Levels:
[ 228 -288  -44  -35 -195  259  -33  -75  129  128  116   43 -162 -272
 -414    1 -188 -150  -64   18  153  -24  -47  146 -432  149   34 -118
  -35  -96  155 -268  132  -14   68 -107  -57 -269   -8   -1   41  110
  339   35 -132 -106] : 11
[ 501  167 -272 -101  184   92 -135  191  316 -296   69 -169  374   76
  107 -271   47  303  127  140 -334 -286 -294  121  136 -112   95  192
  211  -41  -43  163   55 -160  -54  141  167  316  191  -26   55    0
  -77 -172  185   17] : 21
[ -76 -156 -197 -124 -156  342  -94   18  126  -14  193   96  296 -218
 -290  160 -147   72 -248  248    5 -241 -165  148   98  -42   28   76
    9  268 -108  -16 -101  180 -103    7   82  -65   77  -53  280  -76
  149  265   20  201] : 16
[ 294 -203  183 -313  -92  173   47  294  272 -153  -13   35 -152 -252
 -189  -69   94  127   -4  176    3  -12 -224  172 -224  257  252   91
   49    0 -150 -312  480   71  192 -104  -89 -114  -67 -285  178   36
  324  156 -139 -122] : 1
[  -3  -33 -110   87   13  219   25  -43  -48   34   46 -104  195  175
   60   96  -14  221  -71 -170   97  138  170 -228  -80   22 -113 -192
  -76   89  163   40 -232   72  -57   37  -23  388   81  107 -266 -111
   57   56  -71 -136] : 3
[ 348  -33 -379  -10 -156 -144 -116  -67  191  -12   59 -137  154 -234
 -125  -85  -90  -24  -38  -62  -53 -453    1   68 -131  -66   30   89
  173  -12 -227   49  185 -118   18   24  -42 -227  372   11  227 -181
  182  111  168  112] : 14
[ 458 -120  184  -55 -375  102  -27  161  277 -295  273  -96   38 -194
  -55 -192  -26   91   65  165 -187 -147  112  -31 -112   49   26  -26
  358  170  162  -20   67 -142  149 -166   40 -148  125 -547 -123 -127
  -86  -44  262  136] : 16
[ 149  -68 -409  197  -91 -122 -171 -163   91   53   91 -124  -81 -230
 -210 -154 -443 -144   32   60   80 -269  -92  257 -106 -276 -227  135
  232  -71  220  147  144 -194 -361  -97  -63   82  137  232  340   98
  126  -66   19  -37] : 4
[ 261 -317 -150 -314  -10   -4  -50  155  111   26  271  -22  -64 -281
 -212 -132 -296  -99  109  451 -214 -263  106  192  119  -24 -147  135
  303 -159  146 -179   84  -41    0  -70   95 -431  226 -155  335  146
   58  -49  306  193] : 5
[  92 -196  -55  -81  178  112  -99   53   75  -21 -189 -181   -8  298
  174 -169  485  238 -117 -256  149  202   30 -204 -102  157   47 -160
 -521 -186   12   -7  147  155  154   14   70  191   52   77 -307   85
  174 -121 -285 -219] : 35
[ 437  -42   27  194 -166  -48 -193  -75    2  -84   27  124   17  163
  -45    7  260   24  253    3   74  430 -137 -212 -476  299 -114   21
   14 -152  204 -119  -64  -65  297 -172  167  340   85 -135 -301  164
   73 -126   -2 -278] : 34
[  11   26 -191 -380  200 -102   32   20  -60  242 -100  146  123  108
   46   36  113  136  114  207  -90   27  -61   65  135  119 -177  137
 -153 -109 -194   69   72  215 -126   87   89  119   74   71  247  167
 -103   -2  -67  -48] : 15
[ 276 -205  -78  -91   85   73  -87  204  266 -392  112 -239    4   69
   62 -339 -219   30  117  390 -242 -315   61  155  296 -108   16  120
  396  -15  246  117  120 -178   15  -62  207 -102  195 -189  -30    0
    1 -107  284   71] : 35
[  34  107 -291   79  -37   39 -102   25   50  -43  110 -301  288  -54
   21 -165  168  125 -175 -151  -25 -406 -128   30  231 -243   49  165
  -47  216 -163  227   -1  191 -217   53    9   99  153  -67  217 -262
  -15   69   92  193] : 9
[-129  182 -173 -156   56  141    2   -8  -99   92   68  119  340  -79
 -254  154  116  126  -66  269  -48 -193 -276  125  126   15 -166  208
   42  114 -142  133 -180  280 -260   29   20    3   40  -22  382   17
  -67  259    0  -35] : 24
[-272  -22 -300  162  -83   11  -53 -293 -314  304   26  -23  100   95
  -87  190    3  -92 -132 -204  291   29  131 -159   -9  -16 -243  -89
 -167  126  -44   35 -268  252  -80  -38  -57   73   82  164   -7  -99
  171  232  -55   31] : 43
[ -16 -161  117 -278  -30   97    4  152  -40  296 -144   -8  -95   33
 -266  -65  382   41   -5 -144  185   98 -205  108 -175  182  120   28
 -612 -107 -219 -139  121  270   41  -82 -130  -70  -58  -97  200  175
  172  182 -345 -158] : 36
[ -77 -181 -173  -55  205   77  -85   93 -102 -116  129 -108  165  246
  223   -4 -146  133   24  224  -56  211   17  -96  333  -94 -178   64
   87   81  240   12 -198   75  -77  -25  190  373  -21    7  -75   84
  -15 -125  155   87] : 36
[ 228 -228  -20   -2 -317  -79 -199   44  183   94   18  -48 -210 -217
 -279 -184   70  -72  -20 -197  208   72 -281  195 -322  -38   61   33
 -326  -38  -86  -99  328  -82  -34 -222 -170   11  -73 -179  260  207
  235  -23 -251   21] : 24
[  45   66 -176  -76  -44 -170    4  -97   11  -55  108  109  -82 -146
   -2 -131 -180 -174  116  438  -44 -228 -100  287  294 -148 -173  139
  349  124  -68  105   99   26 -168 -148  144 -166  -25 -232  223  131
  -49   19  140  228] : 25
[ -76 -190   34  -18    1    1  -77   28 -123    8  126 -206  -50  271
   80  -60  312   16  -20 -147   35  173  118 -244  152  194  -46   21
  -83   38    0  -63   39  295  129   -1   57   62  -31 -277 -125 -160
   27 -112   94  127] : 5
[-130 -183  -24   28  -42  236 -191  128  -71  -52  282 -218  233   95
 -230   69   78  221 -141  -70  -26  152  -85 -173    7   18 -226   82
  -35   32  283   27 -257  122 -187  -12 -107  251  -22  -96  154  -31
  -38  -37   81  -14] : 13
[-192   63    7 -241  182  293  160  110 -190  119  130  -58  167  -43
    6   79  195  159 -175   55   28   74 -237   27  203   45   38   80
 -119  218  -96 -147  -53  484 -169   50  -16   94 -320 -154  152  -49
   34   45  -77   78] : 11
[ -54  198 -114   74   89  146  -48 -204  -16   10 -118  203  171  379
 -232  134   46   54  181  178   14   43 -135   46  -69  249 -201   33
  104  -66   32  264 -191   45 -108   77  118  327   69  141  -91   75
  -57  140 -127 -335] : 23
[ 236  257 -251   41  -32  146  -28   64 -183  112  238 -283  487 -182
  -31  -77  119  148  -55 -106 -143 -319 -223  -60   47 -190  -31  286
   93  236   42   63 -264  286 -184   44   -2   97  119  -76  254 -260
 -112   43  292   87] : 43
[ -58    6 -210  148  -22  195  -96 -179   23 -124   19    3  306  181
  -51  203  -10  201 -146  -11   66   48   67 -214 -109  115 -215  -93
  119   96  138  195 -172   37  -83   50   47  285  142  139 -179 -143
   55  107  -28 -188] : 22
[ 417 -196 -270   -1 -115   21  -78  -78   88   62   55  -48   18 -322
 -115  -58 -131 -140  -52   22   82 -126 -127   79 -342   21   98   58
   34  -29   30 -226  214    1  128 -100   80 -242  135   44   81    6
  334  -25   48  -21] : 33
[  17  189 -183 -151   82  -23  -19  -69  112 -117   52    8  101   19
 -215 -164   -9  -30  106  449 -240 -574  -58  281  319    1 -200  204
  422  -40  -82  346   30   40 -236   63  108 -317  199 -127  293  -18
 -191  105  192   35] : 20
[ 435 -155 -161   92 -165  131  -67  -91   60   91   28  -25 -103 -302
 -251  -20 -314 -195   41  -47  150   43 -305  163 -557  129  141  148
  137    8  165 -302  328  -18   85 -122  -28    6  -90   99  118   17
  425  -46  -52 -214] : 41
[  47 -241    5 -274 -162 -157   -7   61 -115  344   41   98  -53  -79
   -8  -87   90   -9   95  154   62  123  212   -6   44  -85 -282  -56
 -400  -50   77   12 -140  131  -75 -226   61 -128  158 -178  131  300
 -168   15  -51   93] : 31
[ 125 -219  165  -95 -308 -192  -13   44  -91   57  138   32 -247  -91
 -137  -64 -141 -162  229  237   14  107  190    0  -90  112 -264   89
  245   17  208  -73   62  -12   58 -295  -45 -186   57 -385  115   93
  -44   54  174    9] : 41
[ 105  176 -362 -102  217  -23   97 -146 -132  230 -130 -164  248  139
  137 -102  183   11    3 -102  -28 -384   95  -32  140  -17   21   10
 -131  -13 -228  149  -92  246  -20  164  118 -147  271  174  -57 -185
    9   88   67  -15] : 37
[ 141 -193   62  -81 -107  -45 -148  187  201 -321  171 -147 -155  -74
 -160 -335   31  -94   85  389 -129 -282 -101  237  265  -67  -34  202
  286   -1   96   79  198  -51  -13 -205  105 -313   72 -448  214   87
   -6  -16  199  165] : 30
[  70  -52 -297 -121   53  -89 -203  173  183 -243   75 -346  421  243
  227 -137  319  340 -145 -149 -213 -337  104 -218  426  -96   34   90
  -41  108 -337  263   -2   45   47  170   57  120  394 -162   55 -327
  -61   49  259  314] : 18
[ 283 -232 -210  204  -56 -179 -293   30  330 -455  107 -265 -150  111
 -142 -263 -347    9  188  196 -147 -257  187   39  -15  -42 -269   87
  631 -267  367  225  212 -503  -48  -81  -25   55  390    8   36   -2
   94 -103  269 -134] : 2
[ 150 -211 -356  126   -4   23 -134  -90   79 -173  180 -329  169  124
  188 -233 -269  -14  -44   97 -124 -387  445 -131  304 -254 -188 -112
  268   51  309  234 -228 -144   -8    0  218 -133  427   33 -253 -178
  -40  -97  384  216] : 38
[ 297 -259 -200  178   23 -121 -281  -58  238 -310   11 -147 -284   64
   28 -353 -180 -111  120  192   34   10  -81  145  -67  -65 -141   74
  242 -225  365   68  330 -284   -4 -175  160  105   52   31  -71  248
  178 -315   24 -107] : 36
[-125   39 -224   35  124  369   66   -5 -114  172   68 -149  244  -47
 -152   14 -165   89 -169 -101  162  -97 -209  155   44 -272   24 -101
 -256  151   91   -1 -347  117 -315    8  -88  210 -112  220   60   66
  153  150 -179  -41] : 34
[ 562  -55  181 -408   -4   97  171  207  156  211  -77  179 -133 -118
 -160 -159 -105   26  403  309 -173   74  -96  245 -339  271   64  129
   10 -196  139 -174  273   19   54  -61   85   18   21 -117  103  258
  -55 -101  -87 -330] : 4
[ 329 -211   55   89 -252 -235 -157   33   73  -95    9 -106 -195  163
  217 -238  104    5  204 -105   76  266  183 -177 -124   43 -101  -51
  -46  -12  149    1  147 -133  223 -237   71  253  111 -286 -272   73
   14 -167   48   14] : 40
[ 261 -324  -26 -105   24 -155 -156   22  217 -276  -62  -92 -320   70
   22 -285  148 -118   84  257  -24  -79   75   40  -19  236  -23   82
  192 -242   77  -43  493  -42  260 -132  180 -344  145 -208  -70   87
  202 -149   71  -73] : 35
[ 286 -189  -45  -89 -228 -117  -22  -93   44  144  -35  176  -20  -77
    2   87   23   68  100  104   60  183  318 -210 -377  222 -281  -71
  -23 -104  176    1   99   28  102 -144   91   33  299  -19  -97   63
  -19    9  -36 -229] : 7
[ 288  251  -62 -244 -119  -35  -28  191   37  123   31  104  461  -60
   18  -20  486  373   99   84 -172 -120 -144  -69   12   -9  -81  193
 -255   85 -270  173 -193  223  -58   -2   88  261  298 -212  231    9
 -304  169   30    6] : 12
[-240 -309  -33    1  -84  237 -159  108  139 -248  299 -232 -128  -76
 -468  -58 -262 -112 -188   93   54 -209 -210  266  211  -71   35   24
  252   86    4 -107   61  -90 -131  -73 -219 -253 -176 -252  306  -12
  328  143   67  258] : 21
[ -76   47 -109 -117  101 -103  145 -158 -224  265 -179   45  -45  199
   57   61  -68  -48  156   56   99   52  186  -36  -15  145 -222   -8
    1  -29   21  101   -6  169  -87  -16    0   63   61  125  -43   12
   -7  113  -73 -237] : 40
[ 359  -84  -22   12 -375 -150 -149 -151   63  109   76  122  -62 -165
 -230   -3  214  -99   87  -27   51   41  -32  -76 -451  279 -120   65
   23  -73  -50  -69  184   45  175 -140   16 -176  153 -248   70    6
   46  -20   30  -53] : 16
[-154 -102 -228   47  -68  298  -12 -188  -14  145  163   69  -70 -259
 -500  136 -346 -214 -175   65  234 -151 -275  329 -138  -36    7  -71
   70   69  -45 -201  -43   47 -182  -38 -146 -183 -198  114  254   96
  406  210 -159   62] : 14
[-371  -77 -179  -94  380  421  172 -123 -162  100  -60 -151  -43  114
 -149   41 -207  -94 -219   80  175 -148 -110  204  182   43   52  -70
   -4   54   85  -69    5  309 -220  113  -23 -145 -277  267    0  -32
  325  112 -190 -143] : 37
[ -24  -40 -154   89   80  307 -109  137  152 -368  182 -327  296  108
 -120  -37   30  210 -186    9 -100 -302  -87  -47  206  -27   80   96
  278  141   33  108  -60   54  -62  103   -4  105  126  -80   32 -310
  147  132  172   39] : 9
[ 325 -357   59 -159 -164 -150 -105  130  285 -286   60   18 -216   -8
   16 -131    5   28  142  304  -96   -5  304  -82  -51  228 -106  -12
  310 -149   82  -72  343 -155  296 -159  120 -193  301 -319  -90   26
  112  -15  163    0] : 5
[ 190 -104 -271  -31 -101 -278 -226   24   34   14   -7   -1  245   71
  133   91   80  253   36 -100   10  246   -4 -235 -131   -6 -258   93
 -115  -36  -52  102   37  -84  -34  -60  -16  446  251   42  128   60
  -10  -38   25  -35] : 23
[ 158   15 -191 -272    8  -82   21   98   79   33  146 -178    9 -276
  -95 -214    1  -94  -43   89 -134 -452 -260  302  236  -96  163  234
  152  106 -365  -82  309  145  -92   32  -58 -385  -46 -281  451 -100
  103    6  173  350] : 17
[ -61   57 -318  208  171 -101  -37 -167   85 -295 -122 -260  111  350
  224  -94 -153  135  -21  -29   24 -204  294 -131  209 -125 -241 -141
  316   -1  140  425  -11 -207 -179   40   16  220  261  188 -279 -169
   26   33   56 -162] : 27
[ 118  198 -131  165  107   52 -119    4  -63 -161   89 -177  305  255
   39 -147  152  170  131  120 -145  -66 -117  -78  135  -83 -235  178
  176   12  293  329 -284   49 -214   -9  159  350  127  -39  -52  -15
 -265 -108  167 -160] : 31
[ 249 -127   87 -149 -142  252   37  154  -87  247   77   24  209  -52
    4   48  270  121  -27 -175  116  328 -194 -113 -226   90  211  -47
 -522  183  -70 -296 -156  298  183  -97   73  217 -101 -211 -115   50
  106   27 -135   35] : 31
[ 207 -418  114   92 -410  114 -178   21  323 -283  141   73 -153   18
  -73  -28 -166   42  -19   54  139  259  201  -90 -203   72  -46 -301
   44   97  187  -87   54 -302  243 -254   34  139   71 -308 -345  107
  207   18  -61   87] : 22
[  39  -68 -262  254 -120 -127 -172  -71   39 -277  161 -271   26   -9
  137 -174   89  -78 -141  -97  123 -213  -29  -38  238 -228   51  -17
  151  203 -152   29   13  -27   84 -128   53  -44   92 -239  -85 -175
  227   54  179  349] : 34
[ -31  154  -79  -52  202  233   56  -29   70 -188  -79  -40   12  110
 -172 -120  246  -41  -28  216   22 -378 -257  241  175  138  182   64
  142    9 -242   30   86  198   60   54  103 -237  -25  -90  -13  -62
  225  240  -66  -77] : 36
[  68  -94  -80 -294  181  -61  -28   53    1  -31   15  153   86  234
  183   60   45  211  146  302 -140  291   64 -110  139  194 -267   21
   82 -110   47    5   10   56   24   29  166  272   23  -60  -52  198
 -111 -149   52  -36] : 18
